Below are the code and all the weights of a small trained network. Each question names an input and a class and asks about switching units off, where a switched-off unit gives its printed mean instead of its output.

import numpy as np


def w(rows, s, z=0):
    codes = np.array(rows[::2]) - 128.0
    scale = np.full(codes.shape[1], s)
    scale[-1] = z or s
    return codes * scale


def f(y):
    return np.maximum(y, 0)


def log_softmax(a):
    a = a - a.max(-1, keepdims=True)
    return a - np.log(np.exp(a).sum(-1, keepdims=True))


def net(x, mask):
    res = np.array(x, float).reshape(1, 8) / 4 @ E
    y = f(res @ A[0][:, :-1].T + A[0][:, -1])
    res = res + np.where(mask, y, B[0][:, -1]) @ B[0][:, :-1]
    return log_softmax(res[-1] @ U[:, :-1].T + U[:, -1])


A, B = {}, {}
E = w([
[146,61,24,89,109,89,56,55,114],'x0',
[163,150,85,75,130,152,247,81,109],'x1',
[214,215,120,139,93,136,63,173,118],'x2',
[134,153,151,254,93,166,96,146,74],'x3',
[114,120,173,160,151,226,139,118,159],'x4',
[103,151,128,118,217,156,44,12,60],'x5',
[45,33,128,110,156,221,136,106,39],'x6',
[239,184,184,136,155,133,78,43,90],'x7',
],0.0084)
A[0] = w([
[171,133,91,61,199,171,104,96,98,201],'neuron 0',
[106,176,64,118,105,55,157,127,157,49],'neuron 1',
[199,209,120,166,96,154,77,114,49,158],'neuron 2',
[101,99,188,109,56,167,200,164,85,255],'neuron 3',
[71,124,203,168,178,201,139,85,81,67],'neuron 4',
[174,255,131,175,160,69,159,179,160,123],'neuron 5',
[126,66,109,85,165,156,124,61,112,49],'neuron 6',
[170,248,177,94,123,106,153,171,155,164],'neuron 7',
[128,129,67,100,51,73,48,126,163,172],'neuron 8',
[109,111,120,89,115,144,33,209,153,238],'neuron 9',
[150,157,142,176,107,141,85,91,103,48],'neuron 10',
],0.01,0.0055)
B[0] = w([
[47,108,144,110,115,133,105,94,59,215],'neuron 0',
[128,107,134,87,121,169,105,116,136,181],'neuron 1',
[180,79,110,187,121,137,67,90,83,242],'neuron 2',
[135,66,56,132,188,160,112,173,130,239],'neuron 3',
[164,186,101,91,143,167,69,112,44,219],'neuron 4',
[73,189,136,6,113,166,94,161,176,253],'neuron 5',
[108,167,112,71,166,107,93,41,137,193],'neuron 6',
[165,164,68,57,94,143,180,178,147,249],'neuron 7',
[106,98,150,157,129,195,122,101,102,213],'neuron 8',
[134,169,119,183,164,197,109,140,59,205],'neuron 9',
[116,99,113,203,188,131,85,71,128,175],'neuron 10',
],0.011,0.013)
U = w([
[148,51,128,254,137,161,66,121,150,245],'0',
[124,139,133,97,132,156,67,120,69,215],'1',
[76,169,102,78,146,110,174,157,179,93],'2',
[226,194,70,195,53,120,100,190,175,29],'3',
[122,64,141,109,169,46,143,34,100,2],'4',
[116,32,103,158,188,145,214,214,140,55],'5',
],0.0094,0.0058)

Each question gives the input, the list of numbers given to net, and the class t.
The units are the neurons (one row each of A and B). Each row of codes is followed by its name. A weight is (code - 128) times the scale printed after its matrix; where a second scale follows, it is the last column's (A, B and U).
mask holds one flag per neuron, in row order. A switched-off neuron (its flag False) gives its mean, the last column of its row in B, instead of its output. The means were averaged over made-up inputs and are rounded, as every weight is.
A unit's drop is (log p(t) with every unit on - log p(t) with that unit switched off) / (log p(t) with every unit on - log p(t) with every unit switched off).
The circuit of an input: a set's keep is (log p(t) with only the set's units on - log p(t) with every unit switched off) / (log p(t) with every unit on - log p(t) with every unit switched off). Starting from all 11 units, units are removed one at a time, each time the one whose removal leaves the highest keep (on an exact tie, the one counted first), for as long as the keep stays at least 0.8.
units of the circuit, in order: the units of the circuit, biggest drop first
unit that matters most: the unit with the biggest drop
top k neurons: the k neurons with the biggest drops, biggest first
drop when u is switched off: that unit's drop, to one decimal
input [5,-7,-3,2,0,-8,7,2], class 0: unit that matters most -> neuron 7
input [7,4,-4,-2,-3,-3,-2,-7], class 5: units of the circuit, in order -> (neuron 4; neuron 5)
input [1,5,6,6,-6,7,0,1], class 0: units of the circuit, in order -> (neuron 2; neuron 10)
input [6,1,-2,2,2,-5,6,0], class 5: units of the circuit, in order -> (neuron 2; neuron 4; neuron 5)
input [-6,-3,7,1,-5,-7,8,0], class 5: units of the circuit, in order -> (neuron 3; neuron 4)
input [-2,0,-5,1,-7,7,-8,-2], class 2: top 2 neurons -> (neuron 2; neuron 4)
input [5,7,-4,-8,3,-8,8,3], class 4: units of the circuit, in order -> (neuron 6; neuron 5)
input [5,3,2,7,-2,-1,7,4], class 0: top 4 neurons -> (neuron 5; neuron 2; neuron 7; neuron 10)
input [3,7,-3,5,-7,5,4,-1], class 4: units of the circuit, in order -> (neuron 5; neuron 9; neuron 6)
input [-3,-6,7,6,-7,0,1,-6], class 0: units of the circuit, in order -> (neuron 4; neuron 2)
input [5,6,-1,0,7,-3,-4,2], class 2: top 3 neurons -> (neuron 2; neuron 4; neuron 9)
input [4,-4,-6,6,-5,-2,-3,-8], class 0: top 2 neurons -> (neuron 7; neuron 5)
input [-1,-3,-4,-3,3,0,3,-8], class 5: units of the circuit, in order -> (neuron 3; neuron 5)
input [-5,2,-4,8,3,-1,0,-8], class 5: units of the circuit, in order -> (neuron 3)
input [3,-6,7,4,-2,-1,-4,-8], class 0: top 2 neurons -> (neuron 8; neuron 4)
input [-2,-3,3,3,1,3,-8,-2], class 3: top 2 neurons -> (neuron 7; neuron 0)
input [3,5,-7,-4,-8,0,-5,-2], class 4: top 2 neurons -> (neuron 5; neuron 7)
input [-6,-8,1,3,5,-1,-8,3], class 3: top 3 neurons -> (neuron 7; neuron 2; neuron 0)
input [-4,3,3,7,5,-6,7,-5], class 5: top 2 neurons -> (neuron 3; neuron 2)
input [1,7,-1,-7,-2,2,-5,-2], class 2: units of the circuit, in order -> (neuron 2)
input [3,-2,-7,-4,1,-4,0,0], class 0: top 2 neurons -> (neuron 5; neuron 7)
input [2,-4,8,-7,0,-7,3,-1], class 3: drop when neuron 2 is switched off -> 0.2
input [-5,3,8,-1,-1,-2,-3,-8], class 2: drop when neuron 1 is switched off -> 0.0
input [-7,6,4,-1,3,-8,-5,6], class 2: drop when neuron 5 is switched off -> 1.8
input [-2,8,6,7,2,2,-4,-3], class 3: drop when neuron 7 is switched off -> 0.1
